What each symbol does to the items:
at | $ ~
j783 | j933 j564
j972 | j730 j269
j587 | j172 j410
j857 | j820 j206
j910 | j713 j266
j713 | j807 j371
j341 | j602 j840
j371 | j587 j972
j269 | j90 j441
j447 | j207 j730
j306 | j679 j19
j839 | j649 j857
j867 | j441 j587
j340 | j564 j210
j840 | j378 j484
j142 | j144 j399
j196 | j739 j172
j919 | j640 j416
j933 | j340 j839
j190 | j484 j505
j920 | j783 j340
j730 | j573 j309
j254 | j190 j35
j887 | j410 j739
j210 | j142 j577
j221 | j939 j910
j227 | j185 j797
j736 | j962 j19
j185 | j206 j254
j484 | j736 j378
j37 | j206 j399
j577 | j933 j185
j311 | j489 j306
j649 | j640 j19
j266 | j371 j867
j505 | j19 j697
j441 | j306 j887
j172 | j178 j341
j35 | j505 j919
j58 | j196 j587
j114 | j839 j190
j602 | j105 j441
j178 | j178 j602
j797 | j254 j939
j939 | j649 j19
j410 | j341 j105
j416 | j484 j962
j160 | j416 j736
j378 | j887 j196
j820 | j37 j920
j309 | j857 j37
j564 | j839 j640
j19 | j919 j160
j174 | j221 j378
j207 | j972 j573
j850 | j306 j19
j144 | j577 j227
j739 | j587 j840
j679 | j174 j840
j399 | j564 j114
j105 | j378 j90
j640 | j210 j144
j807 | j266 j447
j962 | j311 j850
j90 | j887 j807
j697 | j160 j484
j489 | j850 j484
j573 | j269 j857
j206 | j920 j933

In the rows, 64 stands for zero.

The rows follow the links: the fewer symbols apart two items are, the more alike their rows tend to be.

Named rows; a name shown again gets a slightly different row:
j416: 40 81 60 57 49 84 37 37 71 88 49 50 43 78 88 69 79 63 70 45 68 41 50 70 50 84 85 69 43 81 78 64 43 77 99 58 22 42 95 66 49 59 59 59 53 56 49 52 54 53 56 85 62 58 94 66 52 82 80 25 67
j254: 91 62 59 65 48 72 17 78 42 36 31 59 61 53 95 73 73 57 65 62 88 45 50 53 78 43 75 36 43 74 60 38 48 50 65 58 61 64 46 71 61 75 80 56 54 57 79 44 85 22 61 105 85 66 88 55 86 57 62 54 58
j850: 62 94 68 58 52 53 49 33 53 48 66 46 45 73 68 67 48 98 86 46 105 55 55 56 62 92 68 96 50 90 79 50 60 87 98 72 45 68 74 60 69 70 66 59 63 64 18 62 35 57 37 72 44 87 74 68 53 81 67 45 61
j399: 59 40 50 67 78 86 87 69 92 110 56 52 61 72 77 45 65 52 69 76 25 56 84 56 76 47 50 53 66 44 60 102 61 63 36 72 61 54 59 59 33 76 38 104 72 46 72 56 96 76 85 30 58 55 58 67 48 59 80 52 61
j174: 67 78 69 94 65 23 84 60 50 70 89 77 68 67 42 45 50 73 65 67 79 57 68 65 60 82 50 63 43 88 55 35 84 52 82 61 78 64 63 86 89 68 68 79 64 69 75 99 63 55 80 38 66 52 12 44 57 55 63 87 108
j640: 62 16 58 100 74 84 72 66 76 90 51 35 58 75 72 42 63 58 55 71 57 36 86 63 81 63 45 46 51 63 53 75 58 59 42 55 26 48 77 62 40 52 53 98 83 67 70 70 84 77 68 24 50 61 71 63 49 31 78 43 65
j441: 43 74 69 60 90 50 57 73 49 56 86 92 74 61 37 90 57 23 70 18 65 67 70 67 63 96 53 73 59 70 53 53 63 70 33 59 85 90 49 71 81 53 68 46 70 93 60 55 23 53 42 58 60 94 66 71 71 73 50 92 62
j207: 44 49 63 76 40 79 83 52 81 58 56 48 97 41 59 86 46 68 37 73 52 45 34 53 53 86 69 72 96 82 54 67 56 66 79 77 78 44 61 48 104 45 70 58 52 73 81 80 84 111 72 85 53 59 56 70 69 69 62 88 44
j919: 48 49 49 80 50 86 44 48 75 94 42 48 52 73 96 71 79 56 62 57 56 19 55 71 65 75 82 50 33 82 67 56 38 68 85 51 17 40 92 73 43 49 56 75 55 61 67 55 80 42 68 76 57 50 85 55 54 61 74 24 65
j587: 86 62 92 36 78 72 49 71 56 53 70 83 47 67 57 45 85 79 26 78 66 112 70 91 55 35 57 60 83 29 86 84 85 59 69 53 48 61 86 53 58 51 71 35 61 56 63 69 47 71 58 76 93 35 73 84 70 47 60 66 72
j484: 38 102 72 48 70 83 27 41 65 84 56 70 49 79 86 62 82 54 64 36 67 45 55 74 42 83 66 65 39 88 83 59 46 68 98 57 41 42 77 87 54 69 52 56 40 50 62 51 55 36 73 100 73 47 80 70 65 77 85 39 83
j962: 53 93 71 50 52 65 44 32 57 52 61 40 40 76 68 69 60 97 85 39 97 57 55 59 50 86 73 91 54 89 87 57 57 85 97 71 39 63 83 54 63 72 70 57 58 63 16 54 35 56 35 77 50 77 87 68 49 83 74 36 56
j920: 74 82 49 36 72 59 78 75 76 70 68 61 64 72 66 52 56 71 102 64 51 95 80 46 79 27 65 71 75 42 66 93 72 72 33 94 97 82 33 53 36 100 53 82 82 48 50 42 71 58 65 39 70 78 52 64 51 87 62 59 48
j221: 78 73 46 92 48 21 101 63 51 58 80 77 64 62 45 50 54 73 79 85 71 58 62 64 66 67 81 66 50 90 45 32 79 51 90 54 66 69 75 90 76 64 78 66 59 66 71 95 66 55 82 36 59 61 16 29 54 67 57 73 94

Each walk starts at a row. The symbols on each line, taken left to right, move it on to the next item.
Answer with the item's row; about right is enough.
62 62 53 67 45 81 25 68 52 73 38 62 59 62 97 80 85 40 66 60 61 32 49 66 61 56 91 37 35 83 63 45 39 54 72 51 44 45 66 83 41 60 63 59 47 56 84 40 81 27 73 100 78 53 96 62 73 71 74 39 62
~ $ ~ $ $: 74 53 51 54 86 73 78 79 79 71 58 52 54 75 77 49 60 60 96 64 50 82 89 48 83 37 51 59 72 39 60 92 65 72 17 77 71 81 36 51 27 97 55 91 87 51 59 47 79 64 63 23 58 81 60 62 53 61 66 60 51
$ ~ $ $ $ ~: 110 53 70 68 62 64 34 83 38 17 38 41 61 59 79 58 58 80 67 69 103 71 69 45 81 38 54 40 63 63 64 49 54 60 38 73 62 73 33 51 63 90 77 69 71 52 62 48 78 43 48 80 78 82 87 64 84 49 63 63 47
73 80 30 70 56 40 106 70 52 42 76 81 56 57 46 63 62 62 81 79 52 95 54 73 60 44 105 78 74 77 50 36 75 67 81 52 53 71 73 68 66 61 88 24 67 62 79 82 55 60 76 38 65 67 27 31 54 91 44 66 72
~ $ ~ ~: 29 67 67 70 67 73 77 63 68 56 69 68 100 45 49 100 53 36 56 40 46 40 48 53 49 100 60 65 85 83 50 58 51 71 48 64 91 62 41 54 103 47 70 43 63 86 79 67 63 94 60 79 54 85 65 64 74 74 54 101 47
~ ~ $ ~ ~ $: 46 83 84 53 116 69 46 70 49 70 77 99 68 63 47 65 76 21 46 26 61 77 82 76 51 86 28 58 57 64 61 62 66 63 31 49 78 74 43 77 74 63 56 47 63 74 87 57 44 59 63 78 76 70 57 75 78 53 63 89 83
44 52 38 63 63 86 75 72 83 118 50 62 66 73 82 63 78 32 76 67 24 41 74 64 68 56 70 50 49 61 63 82 55 55 53 65 66 48 56 75 27 73 39 93 56 52 87 49 94 51 94 45 64 46 64 58 53 69 81 43 70
~ ~ $ ~: 35 77 53 58 45 83 41 37 74 94 50 52 46 73 87 71 81 59 70 51 60 33 49 76 51 83 88 70 43 85 73 62 45 69 103 57 31 40 95 76 47 55 57 62 44 54 57 56 60 47 72 87 62 50 86 62 50 83 79 25 67
~ $ $ $: 61 99 72 46 59 56 40 33 54 47 61 46 46 76 65 66 55 97 87 33 100 60 56 59 56 88 65 94 59 89 83 54 57 85 88 74 45 63 72 52 69 74 66 55 59 61 16 55 36 56 35 80 52 87 75 69 57 78 73 47 60
75 84 55 30 51 53 81 70 82 60 64 62 69 69 64 60 55 80 97 79 56 89 64 40 67 31 68 79 84 40 67 87 71 66 54 97 117 79 33 55 58 95 53 86 63 46 52 45 77 65 71 56 69 70 50 67 61 94 62 66 46
$ $ $ $ ~: 50 44 46 70 83 78 91 71 91 108 64 54 57 80 69 46 64 46 79 67 29 56 92 62 79 50 51 56 64 48 56 96 62 64 31 68 57 63 59 64 27 74 40 101 85 55 65 61 83 73 78 22 50 70 59 61 46 53 76 50 59
~ $ ~ $ ~: 49 49 35 70 65 72 96 68 93 112 64 54 68 74 74 52 58 48 84 74 31 49 78 53 79 55 66 63 60 55 59 90 64 62 52 76 71 60 59 69 33 74 39 109 67 54 69 59 94 64 86 23 56 59 44 58 46 68 73 49 62
54 31 42 105 50 57 88 56 74 100 59 48 65 66 64 52 54 66 68 86 59 24 70 62 83 75 73 58 37 79 43 54 65 52 81 56 42 54 88 82 49 52 56 101 67 67 60 83 85 61 76 31 43 53 43 48 41 46 71 49 79
$ $ ~ $ $: 68 49 51 61 89 81 86 80 83 86 61 50 52 78 68 44 62 49 83 62 43 78 97 54 81 43 51 57 69 42 60 95 63 73 15 78 61 74 48 53 26 81 45 92 89 48 60 50 77 71 67 19 56 74 60 61 50 57 69 54 56
~ $ ~ $ ~ $: 67 22 64 86 92 89 66 72 76 73 49 33 51 70 77 39 61 61 58 69 58 52 96 59 84 57 34 43 67 49 56 85 58 68 23 57 28 60 65 50 40 64 58 87 90 64 67 64 80 82 60 27 51 70 74 64 57 27 78 54 57
34 79 54 62 100 68 69 73 56 65 75 93 83 56 47 92 65 9 60 23 41 64 65 67 56 90 61 63 70 79 44 52 53 72 36 54 78 73 40 70 81 55 65 39 68 85 93 55 48 65 63 65 63 88 56 60 74 73 58 94 61
~ $ $ ~ $ ~: 67 69 60 48 33 63 84 61 86 59 65 48 96 54 61 73 44 95 69 88 58 64 41 41 60 55 64 81 96 56 67 84 63 66 81 95 118 58 43 46 91 79 58 80 52 61 57 65 87 98 76 77 57 60 54 75 69 87 60 77 42
~ ~ ~ ~ $ $: 42 84 59 59 44 77 40 30 72 83 60 52 44 80 87 71 74 70 75 46 73 38 48 69 48 86 80 81 46 90 78 60 44 75 108 61 31 45 93 65 52 61 61 65 48 58 38 55 48 51 61 84 56 55 89 66 51 85 81 32 71
95 31 71 79 87 80 54 78 61 39 43 37 52 65 79 40 58 72 60 70 86 69 85 47 89 44 30 35 64 48 60 71 59 62 18 69 39 69 44 48 51 77 65 78 90 54 63 56 80 67 51 44 63 84 82 65 72 30 73 57 46
$ ~ ~ $ ~ $: 65 69 41 45 88 69 91 77 75 84 68 61 52 79 67 53 59 54 98 63 44 84 90 52 82 34 59 68 68 43 60 94 69 73 22 80 85 80 41 55 27 90 45 91 82 50 61 44 72 62 68 22 61 77 61 63 45 74 68 52 51
~ ~ $ ~ ~ $: 90 81 61 34 58 58 69 83 71 45 58 54 66 60 72 55 54 86 98 76 66 94 72 38 76 27 58 69 84 40 68 79 68 70 38 94 106 82 26 48 55 101 61 84 73 46 51 42 78 56 59 57 71 78 61 65 67 84 60 65 46
68 96 80 86 79 19 74 59 57 63 87 75 66 66 36 42 45 79 69 55 91 53 67 65 51 100 33 67 46 93 59 46 83 58 84 65 75 73 63 87 93 71 61 85 59 73 54 90 53 60 71 50 62 59 21 51 60 53 68 85 103
~ $ ~ $: 76 71 109 47 94 76 40 66 60 59 74 80 50 70 57 37 79 70 26 67 76 97 78 89 51 53 22 51 66 39 83 82 81 55 61 53 56 58 72 66 63 66 60 52 55 57 75 72 54 69 69 80 90 27 62 85 79 39 71 72 90
$ ~ ~ $ $ $: 58 67 91 47 107 63 38 76 48 75 84 105 64 66 43 62 80 22 43 34 57 84 85 82 59 74 31 60 57 42 68 73 70 51 32 49 75 81 53 78 64 56 53 50 62 77 77 58 32 52 55 74 83 62 68 84 81 47 59 82 78
